Here is a tiny trained network, its code and every weight. The questions are about switching its units off for an input and a class, where a switched-off unit gives its printed mean instead of its output.

import numpy as np


def w(rows, s, z=0):
    codes = np.array(rows[::2]) - 128.0
    scale = np.full(codes.shape[1], s)
    scale[-1] = z or s
    return codes * scale


def norm(h):
    return h / np.sqrt((h * h).mean(-1, keepdims=True) + 1e-5)


def f(y):
    return y / 2 * (1 + np.tanh(0.7978845608 * (y + 0.044715 * y**3)))


def log_softmax(a):
    a = a - a.max(-1, keepdims=True)
    return a - np.log(np.exp(a).sum(-1, keepdims=True))


def net(x, mask):
    res = np.array(x, float).reshape(1, 4) / 4 @ E
    u = 0
    for l in range(2):
        y = f(norm(res) @ A[l][:, :-1].T + A[l][:, -1])
        res = res + np.where(mask[u : u + 6], y, B[l][:, -1]) @ B[l][:, :-1]
        u += 6
    return log_softmax(norm(res)[-1] @ U[:, :-1].T + U[:, -1])


A, B = {}, {}
E = w([
[124,138,94,184,97,244,227],'x0',
[186,147,156,138,161,205,99],'x1',
[166,80,74,187,176,135,200],'x2',
[95,99,167,174,168,139,148],'x3',
],0.011)
A[0] = w([
[29,120,53,164,65,32,176,5],'L0N0',
[70,149,143,108,2,176,67,35],'L0N1',
[100,18,204,185,148,158,119,32],'L0N2',
[147,86,60,48,113,199,125,32],'L0N3',
[222,72,99,161,167,87,214,27],'L0N4',
[138,162,23,62,139,143,95,150],'L0N5',
],0.0094,0.0023)
B[0] = w([
[131,119,227,70,14,202,37,255],'L0N0',
[173,106,104,79,188,193,221,239],'L0N1',
[108,113,156,184,29,74,2,180],'L0N2',
[166,159,77,192,93,87,37,170],'L0N3',
[161,87,194,44,161,103,140,253],'L0N4',
[134,122,101,136,50,11,123,204],'L0N5',
],0.0082,0.0048)
A[1] = w([
[72,246,174,52,160,144,174,45],'L1N0',
[211,169,116,170,168,165,79,74],'L1N1',
[99,151,89,161,116,174,182,22],'L1N2',
[182,164,122,162,87,227,181,249],'L1N3',
[170,211,89,97,85,126,183,59],'L1N4',
[71,146,177,222,119,151,139,255],'L1N5',
],0.012,0.0024)
B[1] = w([
[228,37,160,72,148,88,151,157],'L1N0',
[36,87,169,95,2,248,62,172],'L1N1',
[65,172,157,83,239,114,100,157],'L1N2',
[119,148,185,78,148,41,131,252],'L1N3',
[104,92,43,180,148,68,101,179],'L1N4',
[95,114,86,122,62,6,88,168],'L1N5',
],0.0095,0.011)
U = w([
[67,101,183,41,2,169,116,229],'0',
[148,41,164,29,139,94,204,251],'1',
[44,207,140,87,181,20,111,253],'2',
[85,108,40,204,16,26,83,251],'3',
[125,155,122,126,130,100,126,58],'4',
[180,230,72,154,141,185,156,2],'5',
[119,95,29,133,169,192,156,2],'6',
[158,231,108,148,226,220,221,2],'7',
],0.0091,0.0049)

Each question gives the input, the list of numbers given to net, and the class t.
The units are the neurons (one row each of A and B). Each row of codes is followed by its name. A weight is (code - 128) times the scale printed after its matrix; where a second scale follows, it is the last column's (A, B and U).
mask holds one flag per neuron, layer by layer. A switched-off neuron (its flag False) gives its mean, the last column of its row in B, instead of its output. The means were averaged over made-up inputs and are rounded, as every weight is.
A unit's drop is (log p(t) with every unit on - log p(t) with that unit switched off) / (log p(t) with every unit on - log p(t) with every unit switched off).
The circuit of an input: a set's keep is (log p(t) with only the set's units on - log p(t) with every unit switched off) / (log p(t) with every unit on - log p(t) with every unit switched off). Starting from all 12 units, units are removed one at a time, each time the one whose removal leaves the highest keep (on an exact tie, the one counted first), for as long as the keep stays at least 0.8.
circuit, biggest first: the units of the circuit, biggest drop first
most important unit: the unit with the biggest drop
top k neurons: the k neurons with the biggest drops, biggest first
top k neurons in layer l: the k neurons of layer l with the biggest drops, biggest first
input [-3,1,-8,-5], class 1: most important unit => L1N0
input [7,2,-6,2], class 2: circuit, biggest first => L1N2, L0N0
input [2,6,1,-8], class 3: circuit, biggest first => L0N5, L1N4
input [-6,-4,-6,0], class 1: top 2 neurons => L1N0, L0N2
input [6,5,-8,-4], class 1: circuit, biggest first => L0N1, L1N0
input [7,4,-6,-4], class 2: circuit, biggest first => L1N3, L0N0
input [-2,-1,3,8], class 3: top 2 neurons => L0N2, L1N3
input [8,-5,-2,-8], class 2: circuit, biggest first => L1N3, L1N2
input [7,1,-6,0], class 2: top 2 neurons in layer 0 => L0N4, L0N0
input [4,-6,5,3], class 0: top 3 neurons => L0N0, L0N4, L0N1
input [6,1,-5,-3], class 2: circuit, biggest first => L1N3, L0N0
input [5,1,-4,-1], class 2: circuit, biggest first => L1N2, L0N0
input [-2,7,7,-4], class 0: top 2 neurons in layer 0 => L0N1, L0N3
input [-4,6,4,-5], class 0: circuit, biggest first => L1N1
input [0,1,-6,8], class 3: top 2 neurons => L0N2, L1N5
input [4,-4,2,6], class 3: top 2 neurons in layer 0 => L0N2, L0N1
input [8,7,-1,6], class 2: circuit, biggest first => L1N3, L1N2
input [3,-5,-3,8], class 3: top 4 neurons => L1N5, L0N2, L0N4, L1N1
input [-5,-7,2,0], class 0: circuit, biggest first => L0N0, L1N3
input [3,5,0,8], class 3: top neuron => L0N2
input [5,-1,-7,4], class 1: top 2 neurons => L1N0, L0N1
input [-6,7,-8,2], class 1: top 4 neurons in layer 0 => L0N3, L0N2, L0N0, L0N1
input [0,-6,-8,-3], class 1: top 4 neurons => L0N1, L1N0, L1N1, L0N2
input [6,2,-3,-7], class 3: top 4 neurons => L1N4, L0N3, L0N5, L1N1
input [-5,5,0,2], class 0: top 2 neurons in layer 0 => L0N4, L0N5
input [8,-7,7,-1], class 2: top 2 neurons => L1N2, L1N3
input [2,0,4,7], class 3: circuit, biggest first => L0N2
